Below is a small trained network, with its code and all its weights. Each question gives an input and a class and asks what happens when units are switched off, that is, made to give their printed mean instead of their output.

import numpy as np


def w(rows, s, z=0):
    codes = np.array(rows[::2]) - 128.0
    scale = np.full(codes.shape[1], s)
    scale[-1] = z or s
    return codes * scale


def norm(h):
    return h / np.sqrt((h * h).mean(-1, keepdims=True) + 1e-5)


def f(y):
    return np.maximum(y, 0)


def log_softmax(a):
    a = a - a.max(-1, keepdims=True)
    return a - np.log(np.exp(a).sum(-1, keepdims=True))


def net(x, mask):
    res = np.array(x, float).reshape(1, 4) / 4 @ E
    u = 0
    for l in range(4):
        y = f(norm(res) @ A[l][:, :-1].T + A[l][:, -1])
        res = res + np.where(mask[u : u + 9], y, B[l][:, -1]) @ B[l][:, :-1]
        u += 9
    return log_softmax(norm(res)[-1] @ U[:, :-1].T + U[:, -1])


A, B = {}, {}
E = w([
[129,130,129,128],'x0',
[181,165,104,253],'x1',
[216,198,118,93],'x2',
[59,207,162,129],'x3',
],0.0043)
A[0] = w([
[167,95,103,182,179],'0.n1',
[131,149,166,166,101],'0.n2',
[80,1,49,159,84],'0.n3',
[78,66,97,191,187],'0.n4',
[82,101,147,116,159],'0.n5',
[207,188,47,90,255],'0.n6',
[199,86,173,152,136],'0.n7',
[132,88,124,106,149],'0.n8',
[158,164,72,200,143],'0.n9',
],0.0057,0.0027)
B[0] = w([
[50,54,65,68,193],'0.n1',
[12,124,78,133,151],'0.n2',
[150,128,172,165,194],'0.n3',
[219,112,197,112,204],'0.n4',
[129,50,105,72,183],'0.n5',
[112,1,213,169,253],'0.n6',
[116,150,9,121,168],'0.n7',
[172,80,84,177,165],'0.n8',
[121,170,170,47,208],'0.n9',
],0.0034,0.0042)
A[1] = w([
[195,67,128,127,197],'1.n1',
[152,141,68,55,216],'1.n2',
[253,153,116,76,89],'1.n3',
[149,148,108,144,212],'1.n4',
[102,89,94,29,3],'1.n5',
[135,124,198,175,129],'1.n6',
[156,115,31,183,228],'1.n7',
[120,165,219,128,215],'1.n8',
[108,195,131,188,145],'1.n9',
],0.0054,0.0015)
B[1] = w([
[3,162,91,98,254],'1.n1',
[168,12,116,92,186],'1.n2',
[141,41,227,247,198],'1.n3',
[165,106,123,74,160],'1.n4',
[108,127,144,71,209],'1.n5',
[194,139,133,85,183],'1.n6',
[137,124,88,84,201],'1.n7',
[89,81,109,99,223],'1.n8',
[135,121,42,48,187],'1.n9',
],0.0045,0.0032)
A[2] = w([
[92,88,127,173,44],'2.n1',
[77,100,102,24,201],'2.n2',
[155,105,147,98,151],'2.n3',
[93,190,117,95,49],'2.n4',
[208,96,166,150,126],'2.n5',
[109,2,135,83,132],'2.n6',
[160,77,77,107,187],'2.n7',
[77,121,105,140,158],'2.n8',
[152,171,35,223,252],'2.n9',
],0.0065,0.0022)
B[2] = w([
[96,115,189,135,142],'2.n1',
[158,149,92,160,239],'2.n2',
[158,167,126,173,162],'2.n3',
[158,171,147,169,141],'2.n4',
[172,150,171,139,152],'2.n5',
[170,159,99,213,255],'2.n6',
[36,124,113,106,187],'2.n7',
[216,150,154,118,156],'2.n8',
[87,66,142,2,167],'2.n9',
],0.0052,0.0076)
A[3] = w([
[19,76,140,134,254],'3.n1',
[207,147,168,74,208],'3.n2',
[84,215,161,147,104],'3.n3',
[71,253,202,141,205],'3.n4',
[215,112,5,136,122],'3.n5',
[203,162,251,110,205],'3.n6',
[137,63,47,55,159],'3.n7',
[102,210,145,149,132],'3.n8',
[223,234,96,222,111],'3.n9',
],0.0054,0.0025)
B[3] = w([
[238,185,165,171,247],'3.n1',
[56,85,158,159,190],'3.n2',
[160,47,27,77,158],'3.n3',
[167,27,21,138,196],'3.n4',
[129,203,106,79,247],'3.n5',
[160,91,160,253,189],'3.n6',
[72,191,201,27,254],'3.n7',
[134,50,65,69,160],'3.n8',
[119,204,141,122,207],'3.n9',
],0.0044,0.004)
U = w([
[172,61,21,98,136],'0',
[166,74,214,207,150],'1',
[99,138,197,4,142],'2',
[157,178,102,125,179],'3',
[95,227,127,152,74],'4',
[28,173,191,153,4],'5',
[75,170,187,140,23],'6',
],0.012,0.013)

Each question gives the input, the list of numbers given to net, and the class t.
The units are the neurons (one row each of A and B). Each row of codes is followed by its name. A weight is (code - 128) times the scale printed after its matrix; where a second scale follows, it is the last column's (A, B and U).
mask holds one flag per neuron, layer by layer. A switched-off neuron (its flag False) gives its mean, the last column of its row in B, instead of its output. The means were averaged over made-up inputs and are rounded, as every weight is.
A unit's drop is (log p(t) with every unit on - log p(t) with that unit switched off) / (log p(t) with every unit on - log p(t) with every unit switched off).
The circuit of an input: a set's keep is (log p(t) with only the set's units on - log p(t) with every unit switched off) / (log p(t) with every unit on - log p(t) with every unit switched off). Starting from the 12 units with the biggest drops (on a tie, the unit counted first), units are removed one at a time, each time the one whose removal leaves the highest keep (on an exact tie, the one counted first), for as long as the keep stays at least 0.8.
circuit, biggest first: the units of the circuit, biggest drop first
unit that matters most: the unit with the biggest drop
k most important neurons: the k neurons with the biggest drops, biggest first
top k neurons in layer l: the k neurons of layer l with the biggest drops, biggest first
input [-1,2,8,8], class 0: top 3 neurons in layer 3 -> 3.n4; 3.n3; 3.n8
input [-3,3,0,5], class 0: circuit, biggest first -> 2.n6; 3.n4
input [2,-1,8,7], class 1: unit that matters most -> 3.n6
input [-7,-7,-8,-7], class 1: circuit, biggest first -> 0.n3; 3.n1; 2.n6
input [-7,0,8,8], class 0: top 4 neurons in layer 3 -> 3.n4; 3.n3; 3.n8; 3.n1
input [0,-2,3,-1], class 4: 4 most important neurons -> 0.n6; 0.n4; 1.n1; 3.n9
input [3,8,6,-2], class 2: 3 most important neurons -> 2.n9; 0.n4; 0.n1
input [2,-2,3,1], class 4: top 2 neurons in layer 0 -> 0.n6; 0.n4
input [5,8,3,7], class 2: circuit, biggest first -> 2.n9; 2.n6
input [2,-7,7,0], class 1: 2 most important neurons -> 1.n3; 0.n1
input [-2,-5,0,5], class 0: top 2 neurons in layer 0 -> 0.n1; 0.n7
input [6,-3,-7,6], class 1: 3 most important neurons -> 3.n1; 1.n1; 0.n9
input [-3,6,0,5], class 2: 3 most important neurons -> 1.n9; 2.n9; 2.n6
input [2,6,5,-5], class 2: top 3 neurons in layer 3 -> 3.n7; 3.n4; 3.n6
input [-4,1,-1,-2], class 3: most important neuron -> 0.n1
input [-4,8,7,4], class 2: 3 most important neurons -> 1.n9; 2.n9; 0.n4
input [-4,-6,7,6], class 1: 4 most important neurons -> 3.n6; 1.n1; 2.n7; 1.n2
input [-4,8,-6,5], class 2: 4 most important neurons -> 2.n9; 1.n9; 0.n6; 2.n6
input [1,7,-5,7], class 0: 3 most important neurons -> 0.n9; 3.n4; 1.n2
input [7,-3,-1,-5], class 3: unit that matters most -> 3.n5
input [2,-6,-6,-3], class 1: 2 most important neurons -> 0.n3; 1.n9
input [1,8,7,2], class 2: top 2 neurons in layer 1 -> 1.n9; 1.n7
